Here is a tiny trained network, its code and every weight. The questions are about switching its units off for an input and a target symbol, where a switched-off unit gives its printed mean instead of its output.

import numpy as np


def w(rows, s, z=0):
    codes = np.array(rows[::2]) - 128.0
    scale = np.full(codes.shape[1], s)
    scale[-1] = z or s
    return codes * scale


def norm(h):
    return h / np.sqrt((h * h).mean(-1, keepdims=True) + 1e-5)


def f(y):
    return np.maximum(y, 0)


def softmax(a):
    e = np.exp(a - a.max(-1, keepdims=True))
    return e / e.sum(-1, keepdims=True)


def log_softmax(a):
    a = a - a.max(-1, keepdims=True)
    return a - np.log(np.exp(a).sum(-1, keepdims=True))


def net(x, mask):
    ids = ['δεηθμπψ'.index(c) for c in x.split()]
    T = len(ids)
    res = E[ids] + P[:T]
    u = 0
    for l in range(2):
        q, k, v = (norm(res) @ M[l].T for M in (Q, K, V))
        z = softmax(np.where(np.tri(T) > 0, q @ k.T / 2**0.5, -1e9)) @ v
        res = res + np.where(mask[u], z, O[l][:, -1]) @ O[l][:, :-1]
        u += 1
        y = f(norm(res) @ A[l][:, :-1].T + A[l][:, -1])
        res = res + np.where(mask[u : u + 4], y, B[l][:, -1]) @ B[l][:, :-1]
        u += 4
    return log_softmax(norm(res)[-1] @ U[:, :-1].T + U[:, -1])


Q, K, V, O, A, B = {}, {}, {}, {}, {}, {}
E = w([
[98,129,151,67,41,125,132,92,52,78],'δ',
[169,62,167,138,50,141,150,86,115,168],'ε',
[163,119,163,167,57,150,135,89,125,125],'η',
[105,140,164,178,142,202,114,88,202,49],'θ',
[183,7,137,83,126,145,146,78,144,118],'μ',
[94,200,71,29,80,77,242,84,168,113],'π',
[106,176,148,151,173,40,107,80,157,182],'ψ',
],0.02)
P = w([
[109,118,5,156,123,131,83,207,141,119],'0',
[158,143,99,162,71,90,68,127,158,117],'1',
[150,144,108,113,106,137,87,115,161,149],'2',
[162,139,119,94,142,147,114,97,164,158],'3',
[157,138,135,98,157,149,142,105,141,154],'4',
[154,132,154,104,176,145,158,115,128,151],'5',
[151,119,176,108,193,139,173,110,113,146],'6',
[172,118,194,120,214,124,200,82,110,138],'7',
],0.018)
Q[0] = w([
[35,75,184,177,128,68,143,171,112,94],'L0H0',
[23,105,66,93,128,189,2,204,144,224],'L0H0',
],0.0066)
K[0] = w([
[129,108,65,173,99,128,170,241,117,116],'L0H0',
[152,142,74,124,2,107,13,132,198,103],'L0H0',
],0.0065)
V[0] = w([
[167,143,92,234,255,67,103,143,187,144],'L0H0',
[93,153,139,149,131,211,125,170,140,20],'L0H0',
],0.0084)
O[0] = w([
[58,119,65,47,163,253,111,145,77,213,254],'L0H0',
[255,210,118,104,147,150,204,245,104,191,197],'L0H0',
],0.0083,0.003)
A[0] = w([
[50,148,107,250,129,132,62,130,209,15,1],'L0N0',
[100,141,156,218,72,212,126,193,138,90,201],'L0N1',
[123,164,138,234,174,27,98,103,116,168,38],'L0N2',
[228,230,254,122,86,41,68,111,104,211,125],'L0N3',
],0.007,0.0066)
B[0] = w([
[78,7,96,105,117,153,181,229,144,164,148],'L0N0',
[133,138,117,181,158,93,119,23,101,108,255],'L0N1',
[125,154,118,124,117,99,144,112,217,158,151],'L0N2',
[100,119,112,150,101,184,177,108,108,164,231],'L0N3',
],0.012,0.0055)
Q[1] = w([
[231,81,133,99,79,165,119,182,70,132],'L1H0',
[137,136,177,155,151,242,192,3,126,116],'L1H0',
],0.0078)
K[1] = w([
[153,177,14,193,157,145,144,120,181,111],'L1H0',
[77,121,253,84,223,66,238,100,100,176],'L1H0',
],0.0068)
V[1] = w([
[62,227,118,185,144,40,104,99,152,143],'L1H0',
[192,26,206,255,201,184,131,95,135,158],'L1H0',
],0.0079)
O[1] = w([
[139,101,133,104,128,99,162,29,42,165,252],'L1H0',
[158,159,96,108,5,151,50,115,134,114,211],'L1H0',
],0.013,0.0024)
A[1] = w([
[40,103,231,111,223,74,30,185,103,193,3],'L1N0',
[49,128,178,195,141,64,92,51,203,39,122],'L1N1',
[3,57,158,60,139,131,56,160,229,83,71],'L1N2',
[160,62,245,171,76,160,142,60,81,135,148],'L1N3',
],0.0069,0.0058)
B[1] = w([
[179,209,136,148,120,134,86,2,201,69,145],'L1N0',
[38,46,165,182,52,189,203,182,152,59,201],'L1N1',
[81,212,213,176,112,214,223,116,69,159,149],'L1N2',
[151,127,95,93,154,170,124,155,188,213,254],'L1N3',
],0.0092,0.0076)
U = w([
[162,149,213,138,147,95,102,50,78,49,254],'δ',
[68,53,1,98,111,141,172,145,76,137,238],'ε',
[203,183,88,84,144,94,140,137,115,189,126],'η',
[117,181,119,164,86,179,152,171,119,117,39],'θ',
[94,87,119,90,96,113,73,152,154,52,92],'μ',
[171,106,150,190,165,45,214,136,219,119,19],'π',
[58,76,150,128,174,138,164,119,91,174,79],'ψ',
],0.0095,0.0054)

Each question gives the input, a string of symbols that net reads in full, and the target symbol t.
The units are the heads (2 rows each of Q, K, V and O) and the neurons (one row each of A and B). Each row of codes is followed by its name. A weight is (code - 128) times the scale printed after its matrix; where a second scale follows, it is the last column's (O, A, B and U).
mask holds one flag per unit, layer by layer, with each layer's heads first. A switched-off unit (its flag False) gives its mean, the last column of its rows in O or B, instead of its output. The means were averaged over made-up inputs and are rounded, as every weight is.
A unit's drop is (log p(t) with every unit on - log p(t) with that unit switched off) / (log p(t) with every unit on - log p(t) with every unit switched off).
The circuit of an input: a set's keep is (log p(t) with only the set's units on - log p(t) with every unit switched off) / (log p(t) with every unit on - log p(t) with every unit switched off). Starting from all 10 units, units are removed one at a time, each time the one whose removal leaves the highest keep (on an exact tie, the one counted first), for as long as the keep stays at least 0.8.
units of the circuit, in order: the units of the circuit, biggest drop first
most important unit: the unit with the biggest drop
top k neurons: the k neurons with the biggest drops, biggest first
top k neurons in layer l: the k neurons of layer l with the biggest drops, biggest first
input θ ψ ψ π δ, target ψ: top neuron in layer 0 : L0N1
input ψ θ θ δ, target η: top 2 neurons : L1N1, L1N3
input ψ ψ μ, target ψ: top 2 neurons in layer 0 : L0N1, L0N3
input θ π θ θ μ, target η: top 3 neurons in layer 0 : L0N1, L0N3, L0N0
input μ δ ψ θ π δ η, target π: units of the circuit, in order : L0H0, L1N3
input θ θ θ ψ μ ψ, target δ: units of the circuit, in order : L0H0, L1N0, L0N3
input π μ δ ψ θ, target ε: units of the circuit, in order : L0N0, L0H0
input ψ θ ψ θ θ δ π δ, target π: units of the circuit, in order : L0H0, L1N3, L0N1
input θ θ ψ δ, target ψ: top 2 neurons in layer 0 : L0N1, L0N0
input θ π θ θ θ δ, target θ: units of the circuit, in order : L0N3, L1H0, L0H0
input θ ψ θ ψ π, target ψ: units of the circuit, in order : L1H0, L0H0
input ψ θ π μ θ π π μ, target π: units of the circuit, in order : L1H0, L0N1
input ε ψ θ θ π θ, target π: units of the circuit, in order : L1H0, L0H0
input ψ δ ψ, target π: top 3 neurons : L0N2, L1N0, L0N1
input θ δ ψ ψ ψ θ ψ η, target ε: units of the circuit, in order : L0H0, L1N3
input θ δ δ ψ, target π: most important unit : L0N2
input θ δ μ δ δ, target π: units of the circuit, in order : L0H0, L1N3
input ψ δ θ ψ δ θ θ, target η: top 2 neurons : L1N1, L1N3
input θ π η, target ψ: top 2 neurons : L0N3, L1N3
input ε π η ψ, target ε: top neuron : L1N1
